Below are the code and all the weights of a small trained network. Each question names an input and a target symbol and asks about switching units off, where a switched-off unit gives its printed mean instead of its output.

import numpy as np


def w(rows, s, z=0):
    codes = np.array(rows[::2]) - 128.0
    scale = np.full(codes.shape[1], s)
    scale[-1] = z or s
    return codes * scale


def f(y):
    return np.maximum(y, 0)


def softmax(a):
    e = np.exp(a - a.max(-1, keepdims=True))
    return e / e.sum(-1, keepdims=True)


def log_softmax(a):
    a = a - a.max(-1, keepdims=True)
    return a - np.log(np.exp(a).sum(-1, keepdims=True))


def net(x, mask):
    ids = ['ΘΞΣΨΩβγεζηλμπτφ'.index(c) for c in x.split()]
    T = len(ids)
    res = E[ids] + P[:T]
    u = 0
    for l in range(3):
        q, k, v = (res @ M[l].T for M in (Q, K, V))
        z = softmax(np.where(np.tri(T) > 0, q @ k.T / 3**0.5, -1e9)) @ v
        res = res + np.where(mask[u], z, O[l][:, -1]) @ O[l][:, :-1]
        u += 1
        y = f(res @ A[l][:, :-1].T + A[l][:, -1])
        res = res + np.where(mask[u : u + 12], y, B[l][:, -1]) @ B[l][:, :-1]
        u += 12
    return log_softmax(res[-1] @ U[:, :-1].T + U[:, -1])


Q, K, V, O, A, B = {}, {}, {}, {}, {}, {}
E = w([
[163,204,135,53,190,127],'Θ',
[143,172,134,96,90,182],'Ξ',
[147,176,129,100,92,171],'Σ',
[148,189,126,98,82,189],'Ψ',
[76,180,170,196,156,91],'Ω',
[81,156,135,122,229,130],'β',
[170,215,105,126,77,156],'γ',
[175,171,90,154,91,109],'ε',
[149,77,114,166,131,162],'ζ',
[143,214,104,128,142,90],'η',
[113,75,114,131,91,158],'λ',
[196,88,81,151,91,127],'μ',
[181,83,80,189,114,87],'π',
[117,133,141,201,164,247],'τ',
[142,132,108,228,101,179],'φ',
],0.014)
P = w([
[182,145,212,126,83,96],'0',
[171,139,191,126,87,105],'1',
[163,132,172,131,90,109],'2',
[153,125,152,133,94,114],'3',
[140,119,133,135,95,119],'4',
[131,111,114,135,97,124],'5',
[119,105,95,137,101,129],'6',
[110,98,75,137,103,134],'7',
[99,90,57,139,106,136],'8',
[88,85,38,141,109,141],'9',
[79,78,20,140,111,144],'10',
[70,69,1,143,115,146],'11',
],0.013)
Q[0] = w([
[127,68,164,195,119,147],'0.h0',
[112,131,163,114,255,143],'0.h0',
[59,150,151,122,132,68],'0.h0',
],0.068)
K[0] = w([
[102,108,194,253,108,159],'0.h0',
[188,199,245,63,139,93],'0.h0',
[75,151,173,130,113,19],'0.h0',
],0.045)
V[0] = w([
[123,253,110,46,46,78],'0.h0',
[231,189,228,96,148,185],'0.h0',
[250,98,69,217,191,124],'0.h0',
],0.0049)
O[0] = w([
[4,139,146,201,80,201,171],'0.h0',
[45,61,100,103,11,55,253],'0.h0',
[211,45,107,112,104,162,175],'0.h0',
],0.0034,0.0021)
A[0] = w([
[126,118,145,126,141,138,52],'0.n0',
[224,168,177,100,249,163,101],'0.n1',
[144,102,171,108,198,121,60],'0.n2',
[108,71,134,88,105,141,3],'0.n3',
[126,104,182,86,115,145,39],'0.n4',
[136,102,152,122,131,136,29],'0.n5',
[74,105,187,118,163,189,60],'0.n6',
[142,99,143,119,148,118,94],'0.n7',
[70,105,136,83,105,147,187],'0.n8',
[134,111,140,123,138,121,91],'0.n9',
[203,204,150,164,251,105,33],'0.n10',
[198,158,134,93,138,187,31],'0.n11',
],0.013,0.0069)
B[0] = w([
[125,132,116,135,105,122,128],'0.n0',
[202,248,97,162,145,41,151],'0.n1',
[91,30,175,179,148,114,128],'0.n2',
[201,209,106,120,149,65,129],'0.n3',
[133,143,144,164,119,82,133],'0.n4',
[168,102,130,90,111,110,128],'0.n5',
[176,134,112,171,137,69,140],'0.n6',
[119,114,150,124,148,145,129],'0.n7',
[199,160,137,123,188,157,254],'0.n8',
[114,126,139,132,153,117,128],'0.n9',
[84,77,132,101,113,244,136],'0.n10',
[154,70,115,161,163,74,144],'0.n11',
],0.014,0.0035)
Q[1] = w([
[181,200,142,246,176,172],'1.h0',
[7,205,129,45,82,207],'1.h0',
[216,114,103,213,60,189],'1.h0',
],0.017)
K[1] = w([
[82,138,1,124,168,160],'1.h0',
[62,156,111,70,110,77],'1.h0',
[113,92,49,179,123,125],'1.h0',
],0.026)
V[1] = w([
[231,111,123,15,168,183],'1.h0',
[125,147,250,156,254,129],'1.h0',
[165,39,98,205,193,98],'1.h0',
],0.0095)
O[1] = w([
[36,197,178,86,139,68,150],'1.h0',
[158,125,63,82,255,160,141],'1.h0',
[217,156,239,83,147,121,252],'1.h0',
],0.0083,0.0018)
A[1] = w([
[103,109,134,89,59,191,62],'1.n0',
[97,148,166,123,119,163,21],'1.n1',
[183,140,141,59,72,85,99],'1.n2',
[133,159,151,105,127,58,20],'1.n3',
[119,142,161,179,110,179,30],'1.n4',
[117,111,180,87,82,101,38],'1.n5',
[131,108,85,131,111,74,101],'1.n6',
[119,120,75,93,112,109,148],'1.n7',
[89,3,174,115,155,120,193],'1.n8',
[116,154,164,173,151,97,33],'1.n9',
[159,116,159,133,67,146,1],'1.n10',
[120,129,111,108,110,199,28],'1.n11',
],0.017,0.0056)
B[1] = w([
[139,123,106,164,108,58,169],'1.n0',
[100,92,102,104,104,87,132],'1.n1',
[109,74,40,146,134,170,254],'1.n2',
[120,141,178,73,119,177,172],'1.n3',
[98,106,144,70,90,93,182],'1.n4',
[78,121,122,128,35,90,175],'1.n5',
[166,102,128,161,113,154,148],'1.n6',
[122,131,169,162,65,125,169],'1.n7',
[61,119,127,67,159,213,147],'1.n8',
[146,131,206,149,188,87,158],'1.n9',
[129,147,177,73,252,91,223],'1.n10',
[149,198,130,113,166,66,145],'1.n11',
],0.019,0.0065)
Q[2] = w([
[88,171,141,79,130,201],'2.h0',
[203,78,72,59,82,89],'2.h0',
[32,254,125,130,94,166],'2.h0',
],0.0076)
K[2] = w([
[48,144,88,126,192,142],'2.h0',
[146,27,171,108,83,130],'2.h0',
[9,237,74,176,162,122],'2.h0',
],0.012)
V[2] = w([
[248,143,59,2,68,131],'2.h0',
[158,145,40,132,144,44],'2.h0',
[125,157,153,64,104,128],'2.h0',
],0.0076)
O[2] = w([
[42,240,79,137,112,3,170],'2.h0',
[53,128,73,102,70,96,252],'2.h0',
[93,134,158,164,134,127,214],'2.h0',
],0.0051,0.0017)
A[2] = w([
[201,106,35,95,80,142,9],'2.n0',
[125,146,101,132,165,189,65],'2.n1',
[219,178,121,194,79,108,127],'2.n2',
[229,115,116,158,82,46,88],'2.n3',
[86,142,100,131,54,105,67],'2.n4',
[91,98,29,187,165,194,148],'2.n5',
[130,57,83,233,163,107,60],'2.n6',
[152,134,93,120,179,103,65],'2.n7',
[99,84,24,144,167,209,28],'2.n8',
[92,72,83,105,129,122,59],'2.n9',
[223,171,142,74,63,178,107],'2.n10',
[110,122,153,250,92,167,132],'2.n11',
],0.013,0.012)
B[2] = w([
[192,56,177,224,83,108,159],'2.n0',
[102,143,160,86,91,91,154],'2.n1',
[178,131,158,205,162,184,172],'2.n2',
[178,154,13,67,128,104,174],'2.n3',
[47,66,168,222,128,143,170],'2.n4',
[92,56,103,99,140,140,246],'2.n5',
[41,135,141,122,152,114,176],'2.n6',
[67,96,202,131,131,90,164],'2.n7',
[192,198,123,177,138,115,218],'2.n8',
[179,183,180,45,100,129,195],'2.n9',
[5,157,67,98,143,146,159],'2.n10',
[143,204,111,60,48,142,165],'2.n11',
],0.02,0.012)
U = w([
[102,204,160,122,159,152,68],'Θ',
[118,121,95,156,137,104,71],'Ξ',
[120,132,102,106,119,86,55],'Σ',
[109,133,152,176,132,138,145],'Ψ',
[113,2,72,77,154,230,254],'Ω',
[127,99,159,125,204,109,89],'β',
[123,119,160,110,85,134,106],'γ',
[158,153,113,122,125,103,118],'ε',
[175,150,158,76,154,161,55],'ζ',
[137,140,109,123,90,154,78],'η',
[148,150,188,156,132,171,153],'λ',
[173,118,138,118,120,149,178],'μ',
[167,99,149,148,123,127,178],'π',
[161,161,150,173,191,175,198],'τ',
[149,141,150,141,126,144,182],'φ',
],0.0099,0.0068)

Each question gives the input, a string of symbols that net reads in full, and the target symbol t.
The units are the heads (3 rows each of Q, K, V and O) and the neurons (one row each of A and B). Each row of codes is followed by its name. A weight is (code - 128) times the scale printed after its matrix; where a second scale follows, it is the last column's (O, A, B and U).
mask holds one flag per unit, layer by layer, with each layer's heads first. A switched-off unit (its flag False) gives its mean, the last column of its rows in O or B, instead of its output. The means were averaged over made-up inputs and are rounded, as every weight is.
A unit's drop is (log p(t) with every unit on - log p(t) with that unit switched off) / (log p(t) with every unit on - log p(t) with every unit switched off).
The circuit of an input: a set's keep is (log p(t) with only the set's units on - log p(t) with every unit switched off) / (log p(t) with every unit on - log p(t) with every unit switched off). Starting from the 12 units with the biggest drops (on a tie, the unit counted first), units are removed one at a time, each time the one whose removal leaves the highest keep (on an exact tie, the one counted first), for as long as the keep stays at least 0.8.
units of the circuit, in order: the units of the circuit, biggest drop first
most important unit: the unit with the biggest drop
k most important neurons: the k neurons with the biggest drops, biggest first
k most important neurons of layer l: the k neurons of layer l with the biggest drops, biggest first
input π Ω Ω Θ Ω Θ τ, target τ: 3 most important neurons -> [2.n2, 0.n1, 2.n5]
input φ γ Ω Θ Ω Ψ β, target β: units of the circuit, in order -> [0.n8, 1.h0, 2.n7]
input Θ Ψ Ω μ λ, target γ: most important neuron -> [1.n5]
input μ Ω Ω Ψ γ τ Ω, target Ψ: 3 most important neurons -> [1.n2, 1.n11, 0.n8]
input γ π Θ μ, target ζ: 3 most important neurons -> [1.n10, 2.n9, 1.n3]
input Ω Ω Σ Ψ Θ φ γ, target β: units of the circuit, in order -> [1.h0, 1.n10, 0.n8, 2.n7]
input Ω γ Ω Θ, target Θ: 4 most important neurons -> [1.n3, 0.n1, 2.n5, 2.n10]
input λ γ Θ τ γ Ξ β Σ, target Θ: 2 most important neurons of layer 1 -> [1.n2, 1.n11]
input Θ Ψ Ψ Ψ β, target β: units of the circuit, in order -> [1.h0, 2.n7, 2.n11]
input Θ Ω γ Ω Ω Θ φ, target β: units of the circuit, in order -> [1.h0, 1.n10, 0.n8]
input τ β Ω Σ Ψ φ μ ε φ Ω Ξ γ, target Ξ: 4 most important neurons -> [2.n3, 2.n4, 1.n0, 1.n7]
input π τ η π Ω Ω τ ε, target π: 4 most important neurons -> [2.n8, 1.n2, 2.n0, 2.n5]
input Θ Ω Ψ ζ Ψ μ Ω, target Ψ: 4 most important neurons of layer 1 -> [1.n11, 1.n2, 1.n10, 1.n0]
input Θ Ψ λ Θ Ψ Ξ, target Ψ: units of the circuit, in order -> [1.h0, 2.n4, 1.n0]
input Ω Ψ λ Ω τ τ Ψ Θ ε Θ Ψ, target Σ: units of the circuit, in order -> [1.h0, 1.n0, 2.n3]
input Ω Ω Ψ Ω τ Θ Ω τ Ψ ε, target π: units of the circuit, in order -> [0.h0, 2.n0, 1.n10]
input τ ζ λ, target π: 3 most important neurons of layer 2 -> [2.n8, 2.n0, 2.n5]
input γ Ω Ψ μ ζ Θ Ω Θ, target Ω: units of the circuit, in order -> [2.n8]
input Ω Ω τ μ, target π: units of the circuit, in order -> [2.n0, 1.n2, 0.h0]
input Ω Θ Ω φ Θ λ Θ Ω π Ω Ψ, target ζ: 4 most important neurons -> [1.n10, 2.n8, 2.n9, 1.n2]
input Ξ Θ π Ω β Ψ Θ Σ Ω τ Ω, target τ: 2 most important neurons -> [0.n8, 1.n2]
input Ψ η Ψ, target ε: most important unit -> 0.h0
input Ω Θ μ φ π Ω Ψ φ Ω β ε Ψ, target Σ: 2 most important neurons of layer 1 -> [1.n10, 1.n0]
input Ψ Ψ Ω Ψ Ω Θ Ω Ω τ, target τ: 2 most important neurons -> [2.n2, 1.n2]
input Ω λ Ψ η, target η: 2 most important neurons of layer 1 -> [1.n10, 1.n2]
input Ω Ω Ω γ Ω τ Ω, target τ: 2 most important neurons -> [1.n2, 0.n8]
input Ψ β τ τ Ω Σ, target π: most important unit -> 2.n8
input Θ Ω φ φ Θ Θ Σ Ω ζ, target ζ: 2 most important neurons -> [2.n8, 2.n9]
input Θ Ω Ω π Ω Θ Ψ Ω, target Θ: 4 most important neurons -> [1.n2, 1.n9, 0.n8, 2.n11]
input Θ Ξ Σ φ Ψ Ω λ Ω Ψ Ξ, target τ: 2 most important neurons of layer 2 -> [2.n2, 2.n5]
